Below is a small trained network, with its code and all its weights. Each question gives an input and a class and asks what happens when units are switched off, that is, made to give their printed mean instead of their output.

import numpy as np


def w(rows, s, z=0):
    codes = np.array(rows[::2]) - 128.0
    scale = np.full(codes.shape[1], s)
    scale[-1] = z or s
    return codes * scale


def f(y):
    return np.maximum(y, 0)


def log_softmax(a):
    a = a - a.max(-1, keepdims=True)
    return a - np.log(np.exp(a).sum(-1, keepdims=True))


def net(x, mask):
    res = np.array(x, float).reshape(1, 2) / 4 @ E
    y = f(res @ A[0][:, :-1].T + A[0][:, -1])
    res = res + np.where(mask, y, B[0][:, -1]) @ B[0][:, :-1]
    return log_softmax(res[-1] @ U[:, :-1].T + U[:, -1])


A, B = {}, {}
E = w([
[254,69,169,146],'x0',
[115,96,33,62],'x1',
],0.01)
A[0] = w([
[204,76,95,93,151],'N1',
[137,111,178,155,170],'N2',
[54,190,137,165,136],'N3',
[145,120,197,162,223],'N4',
[48,221,103,96,252],'N5',
[91,87,55,2,215],'N6',
[125,129,30,3,179],'N7',
],0.014,0.0046)
B[0] = w([
[90,192,187,105,202],'N1',
[175,134,224,174,168],'N2',
[98,153,171,68,199],'N3',
[142,180,211,181,190],'N4',
[105,123,125,61,252],'N5',
[40,50,78,164,251],'N6',
[100,2,93,184,246],'N7',
],0.013,0.014)
U = w([
[60,6,28,58,199],'0',
[140,231,175,2,138],'1',
[212,136,13,93,35],'2',
[166,137,156,236,206],'3',
[213,129,33,79,2],'4',
[201,131,37,105,4],'5',
],0.0097,0.0051)

Each question gives the input, the list of numbers given to net, and the class t.
The units are the neurons (one row each of A and B). Each row of codes is followed by its name. A weight is (code - 128) times the scale printed after its matrix; where a second scale follows, it is the last column's (A, B and U).
mask holds one flag per neuron, in row order. A switched-off neuron (its flag False) gives its mean, the last column of its row in B, instead of its output. The means were averaged over made-up inputs and are rounded, as every weight is.
A unit's drop is (log p(t) with every unit on - log p(t) with that unit switched off) / (log p(t) with every unit on - log p(t) with every unit switched off).
The circuit of an input: a set's keep is (log p(t) with only the set's units on - log p(t) with every unit switched off) / (log p(t) with every unit on - log p(t) with every unit switched off). Starting from all 7 units, units are removed one at a time, each time the one whose removal leaves the highest keep (on an exact tie, the one counted first), for as long as the keep stays at least 0.8.
circuit, biggest first: the units of the circuit, biggest drop first
k most important neurons: the k neurons with the biggest drops, biggest first
drop when u is switched off: that unit's drop, to one decimal
input [-1,-6], class 3: circuit, biggest first => N4
input [5,3], class 3: circuit, biggest first => N5, N6
input [8,1], class 1: 2 most important neurons => N7, N1
input [4,-2], class 3: 2 most important neurons => N5, N3
input [8,0], class 3: 4 most important neurons => N5, N3, N2, N4
input [2,-1], class 3: 2 most important neurons => N5, N3
input [1,-1], class 3: 3 most important neurons => N5, N3, N1
input [-2,-3], class 1: 2 most important neurons => N7, N6
input [0,-5], class 3: 2 most important neurons => N5, N1
input [-1,-3], class 1: drop when N6 is switched off => 0.3
input [-1,-1], class 1: drop when N6 is switched off => 0.6
input [4,-3], class 3: drop when N5 is switched off => 0.2
